Below is a small trained network, with its code and all its weights. Each question gives an input and a class and asks what happens when units are switched off, that is, made to give their printed mean instead of their output.

import numpy as np


def w(rows, s, z=0):
    codes = np.array(rows[::2]) - 128.0
    scale = np.full(codes.shape[1], s)
    scale[-1] = z or s
    return codes * scale


def f(y):
    return y / 2 * (1 + np.tanh(0.7978845608 * (y + 0.044715 * y**3)))


def log_softmax(a):
    a = a - a.max(-1, keepdims=True)
    return a - np.log(np.exp(a).sum(-1, keepdims=True))


def net(x, mask):
    res = np.array(x, float).reshape(1, 5) / 4 @ E
    y = f(res @ A[0][:, :-1].T + A[0][:, -1])
    res = res + np.where(mask, y, B[0][:, -1]) @ B[0][:, :-1]
    return log_softmax(res[-1] @ U[:, :-1].T + U[:, -1])


A, B = {}, {}
E = w([
[81,97,47,118,181,82,213,105,200,150],'x0',
[102,129,100,161,142,144,83,137,136,121],'x1',
[126,2,56,144,105,131,158,123,51,51],'x2',
[173,123,157,240,160,34,124,52,152,100],'x3',
[49,88,183,145,32,42,97,124,149,213],'x4',
],0.0086)
A[0] = w([
[161,141,122,247,127,82,166,55,160,108,103],'neuron 0',
[134,178,152,124,175,151,119,143,176,166,45],'neuron 1',
[154,226,105,102,113,131,125,113,205,149,156],'neuron 2',
[138,65,16,118,77,104,139,117,71,68,133],'neuron 3',
[95,128,66,110,142,81,171,134,192,123,137],'neuron 4',
[163,161,171,177,89,127,94,129,56,103,163],'neuron 5',
[87,132,94,55,101,203,158,203,108,164,58],'neuron 6',
[165,160,119,124,255,199,155,151,111,59,1],'neuron 7',
[65,143,74,133,167,138,203,61,144,151,112],'neuron 8',
[157,142,172,125,79,153,93,144,78,86,60],'neuron 9',
[30,91,166,147,67,74,102,123,136,136,127],'neuron 10',
[89,116,101,94,111,207,153,161,124,175,10],'neuron 11',
[163,61,93,144,163,156,135,147,64,136,110],'neuron 12',
[201,145,95,108,178,131,104,109,152,65,72],'neuron 13',
],0.0092,0.00087)
B[0] = w([
[77,117,193,162,185,188,145,92,174,122,235],'neuron 0',
[173,190,91,152,108,5,190,108,54,68,188],'neuron 1',
[123,174,62,151,79,66,102,86,79,83,204],'neuron 2',
[113,185,77,217,106,96,166,95,71,148,238],'neuron 3',
[92,150,146,100,167,154,133,218,120,188,190],'neuron 4',
[118,153,153,88,213,188,130,151,109,161,203],'neuron 5',
[87,101,163,177,160,185,116,71,181,71,235],'neuron 6',
[206,50,91,88,70,123,125,173,168,138,254],'neuron 7',
[78,186,99,95,176,170,141,182,90,154,191],'neuron 8',
[106,171,123,107,165,184,138,173,76,176,192],'neuron 9',
[254,91,88,93,66,133,144,146,190,142,227],'neuron 10',
[86,126,141,132,152,188,143,93,207,67,196],'neuron 11',
[132,146,124,208,93,90,124,122,110,171,192],'neuron 12',
[180,50,113,138,92,173,129,118,211,155,199],'neuron 13',
],0.0087,0.0099)
U = w([
[177,57,103,94,47,114,98,144,201,162,206],'0',
[84,98,171,151,186,153,106,7,181,66,166],'1',
[97,154,102,86,200,148,100,218,76,198,107],'2',
[123,164,74,172,68,66,113,51,64,88,11],'3',
],0.011,0.0011)

Each question gives the input, the list of numbers given to net, and the class t.
The units are the neurons (one row each of A and B). Each row of codes is followed by its name. A weight is (code - 128) times the scale printed after its matrix; where a second scale follows, it is the last column's (A, B and U).
mask holds one flag per neuron, in row order. A switched-off neuron (its flag False) gives its mean, the last column of its row in B, instead of its output. The means were averaged over made-up inputs and are rounded, as every weight is.
A unit's drop is (log p(t) with every unit on - log p(t) with that unit switched off) / (log p(t) with every unit on - log p(t) with every unit switched off).
The circuit of an input: a set's keep is (log p(t) with only the set's units on - log p(t) with every unit switched off) / (log p(t) with every unit on - log p(t) with every unit switched off). Starting from the 12 units with the biggest drops (on a tie, the unit counted first), units are removed one at a time, each time the one whose removal leaves the highest keep (on an exact tie, the one counted first), for as long as the keep stays at least 0.8.
units of the circuit, in order: the units of the circuit, biggest drop first
k most important neurons: the k neurons with the biggest drops, biggest first
drop when u is switched off: that unit's drop, to one decimal
input [4,4,-8,1,3], class 3: most important neuron : neuron 2
input [1,-8,7,-8,-7], class 1: 4 most important neurons : neuron 6; neuron 11; neuron 10; neuron 3
input [2,-3,2,-7,-6], class 1: 2 most important neurons : neuron 6; neuron 11
input [-5,5,-2,-5,-4], class 1: 2 most important neurons : neuron 6; neuron 10
input [7,5,1,-5,5], class 2: 3 most important neurons : neuron 4; neuron 8; neuron 7
input [8,-6,3,-2,-7], class 2: 4 most important neurons : neuron 8; neuron 4; neuron 10; neuron 3
input [-5,-1,5,-3,1], class 2: 4 most important neurons : neuron 9; neuron 2; neuron 1; neuron 5
input [0,3,2,8,8], class 0: 2 most important neurons : neuron 10; neuron 6
input [8,-1,-4,6,-4], class 2: 2 most important neurons : neuron 8; neuron 4
input [4,-3,1,1,-4], class 0: 3 most important neurons : neuron 7; neuron 5; neuron 9
input [-4,-5,3,-8,-7], class 1: 2 most important neurons : neuron 6; neuron 11
input [4,7,4,-4,0], class 1: 3 most important neurons : neuron 6; neuron 11; neuron 9
input [-8,7,8,1,5], class 2: 4 most important neurons : neuron 5; neuron 9; neuron 2; neuron 1
input [-5,0,2,8,4], class 1: most important neuron : neuron 0
input [6,2,-1,-3,4], class 2: 4 most important neurons : neuron 4; neuron 8; neuron 7; neuron 13
input [0,-3,3,-3,-2], class 1: units of the circuit, in order : neuron 10; neuron 6
input [5,3,1,4,4], class 2: units of the circuit, in order : neuron 4; neuron 8
input [-1,8,5,0,-2], class 3: drop when neuron 3 is switched off : 0.3
input [-3,1,-2,1,-5], class 0: drop when neuron 7 is switched off : 0.1
input [-3,4,-8,5,0], class 3: drop when neuron 2 is switched off : 0.4
input [-7,-7,2,-6,5], class 2: units of the circuit, in order : neuron 9
input [7,8,7,-3,-7], class 0: drop when neuron 5 is switched off : 0.5
